Below are the code and all the weights of a small trained network. Each question names an input and a class and asks about switching units off, where a switched-off unit gives its printed mean instead of its output.

import numpy as np


def w(rows, s, z=0):
    codes = np.array(rows[::2]) - 128.0
    scale = np.full(codes.shape[1], s)
    scale[-1] = z or s
    return codes * scale


def norm(h):
    return h / np.sqrt((h * h).mean(-1, keepdims=True) + 1e-5)


def f(y):
    return y / 2 * (1 + np.tanh(0.7978845608 * (y + 0.044715 * y**3)))


def log_softmax(a):
    a = a - a.max(-1, keepdims=True)
    return a - np.log(np.exp(a).sum(-1, keepdims=True))


def net(x, mask):
    res = np.array(x, float).reshape(1, 8) / 4 @ E
    u = 0
    for l in range(2):
        y = f(norm(res) @ A[l][:, :-1].T + A[l][:, -1])
        res = res + np.where(mask[u : u + 9], y, B[l][:, -1]) @ B[l][:, :-1]
        u += 9
    return log_softmax(norm(res)[-1] @ U[:, :-1].T + U[:, -1])


A, B = {}, {}
E = w([
[128,132,133],'x0',
[59,231,243],'x1',
[138,124,135],'x2',
[130,127,129],'x3',
[134,123,133],'x4',
[124,127,125],'x5',
[128,131,130],'x6',
[34,8,180],'x7',
],0.0013)
A[0] = w([
[131,80,120,200],'0.n0',
[146,134,179,189],'0.n1',
[133,210,109,225],'0.n2',
[191,82,2,245],'0.n3',
[54,176,49,61],'0.n4',
[127,181,61,122],'0.n5',
[199,174,141,177],'0.n6',
[65,48,108,112],'0.n7',
[17,58,126,52],'0.n8',
],0.0045,0.0013)
B[0] = w([
[134,128,172,159],'0.n0',
[40,52,166,151],'0.n1',
[68,55,204,187],'0.n2',
[10,143,226,250],'0.n3',
[156,86,119,116],'0.n4',
[169,102,187,144],'0.n5',
[61,62,124,166],'0.n6',
[252,156,195,167],'0.n7',
[191,44,251,169],'0.n8',
],0.002,0.0024)
A[1] = w([
[116,177,200,238],'1.n0',
[177,1,59,144],'1.n1',
[73,139,73,182],'1.n2',
[157,155,221,116],'1.n3',
[51,77,220,217],'1.n4',
[191,252,88,248],'1.n5',
[238,224,102,96],'1.n6',
[190,54,52,116],'1.n7',
[155,100,202,188],'1.n8',
],0.0037,0.0011)
B[1] = w([
[125,92,49,195],'1.n0',
[94,223,134,136],'1.n1',
[167,115,114,140],'1.n2',
[84,158,57,162],'1.n3',
[202,141,95,252],'1.n4',
[132,4,162,137],'1.n5',
[152,73,204,106],'1.n6',
[46,201,160,111],'1.n7',
[137,166,89,174],'1.n8',
],0.0036,0.0032)
U = w([
[167,2,251,186],'0',
[147,136,105,249],'1',
[3,205,146,61],'2',
[163,121,109,83],'3',
[169,123,105,19],'4',
],0.0069,0.0016)

Each question gives the input, the list of numbers given to net, and the class t.
The units are the neurons (one row each of A and B). Each row of codes is followed by its name. A weight is (code - 128) times the scale printed after its matrix; where a second scale follows, it is the last column's (A, B and U).
mask holds one flag per neuron, layer by layer. A switched-off neuron (its flag False) gives its mean, the last column of its row in B, instead of its output. The means were averaged over made-up inputs and are rounded, as every weight is.
A unit's drop is (log p(t) with every unit on - log p(t) with that unit switched off) / (log p(t) with every unit on - log p(t) with every unit switched off).
The circuit of an input: a set's keep is (log p(t) with only the set's units on - log p(t) with every unit switched off) / (log p(t) with every unit on - log p(t) with every unit switched off). Starting from the 12 units with the biggest drops (on a tie, the unit counted first), units are removed one at a time, each time the one whose removal leaves the highest keep (on an exact tie, the one counted first), for as long as the keep stays at least 0.8.
units of the circuit, in order: the units of the circuit, biggest drop first
top k neurons: the k neurons with the biggest drops, biggest first
k most important neurons of layer l: the k neurons of layer l with the biggest drops, biggest first
drop when u is switched off: that unit's drop, to one decimal
input [0,-6,4,-2,-8,-3,7,-1], class 2: units of the circuit, in order : 1.n1; 1.n7
input [2,-8,1,1,-6,4,2,-7], class 2: units of the circuit, in order : 1.n7; 1.n4; 0.n3
input [-3,8,-2,-3,-2,-5,-8,-8], class 0: units of the circuit, in order : 1.n6; 1.n5; 0.n3
input [1,5,-8,1,-1,-1,1,5], class 4: 3 most important neurons of layer 0 : 0.n3; 0.n2; 0.n6
input [3,3,-5,-2,-6,-4,7,1], class 4: units of the circuit, in order : 0.n3
input [-6,-7,-2,1,2,0,2,3], class 2: top 3 neurons : 1.n1; 1.n7; 1.n0
input [0,8,-8,0,5,4,-5,-8], class 0: top 4 neurons : 1.n6; 1.n5; 0.n3; 1.n1
input [-5,-7,-5,-4,7,3,-2,-7], class 0: units of the circuit, in order : 1.n5; 1.n6; 0.n3
input [2,3,-2,8,1,1,-2,-6], class 0: units of the circuit, in order : 1.n5; 1.n6
input [4,4,-3,-7,0,8,1,2], class 3: units of the circuit, in order : 0.n3; 1.n4
input [2,1,-2,8,4,5,-2,-5], class 0: 3 most important neurons of layer 0 : 0.n8; 0.n3; 0.n0
input [3,-6,5,8,-3,3,-4,-4], class 2: top 2 neurons : 1.n4; 1.n7
input [0,-7,-5,4,4,5,-3,2], class 2: 2 most important neurons of layer 1 : 1.n1; 1.n7
input [0,-7,4,0,-4,3,4,-1], class 2: most important neuron of layer 1 : 1.n7
input [2,-3,-5,-7,1,3,-5,-6], class 0: top 2 neurons : 0.n8; 1.n5
input [4,-7,0,2,-5,-6,-4,2], class 2: top 2 neurons : 1.n1; 1.n7
input [-1,2,7,7,4,4,-8,4], class 4: 2 most important neurons of layer 0 : 0.n3; 0.n2
input [3,2,3,4,-4,0,-8,-7], class 0: drop when 1.n0 is switched off : 0.0
input [1,-7,-2,8,5,0,1,-4], class 2: drop when 1.n7 is switched off : 0.1
input [5,-8,7,8,-6,4,-6,-1], class 2: drop when 1.n7 is switched off : 0.1
input [-5,4,3,3,2,-4,-6,3], class 1: drop when 1.n3 is switched off : 0.1
input [-4,0,1,-2,-4,-6,-1,-7], class 0: most important neuron of layer 0 : 0.n8
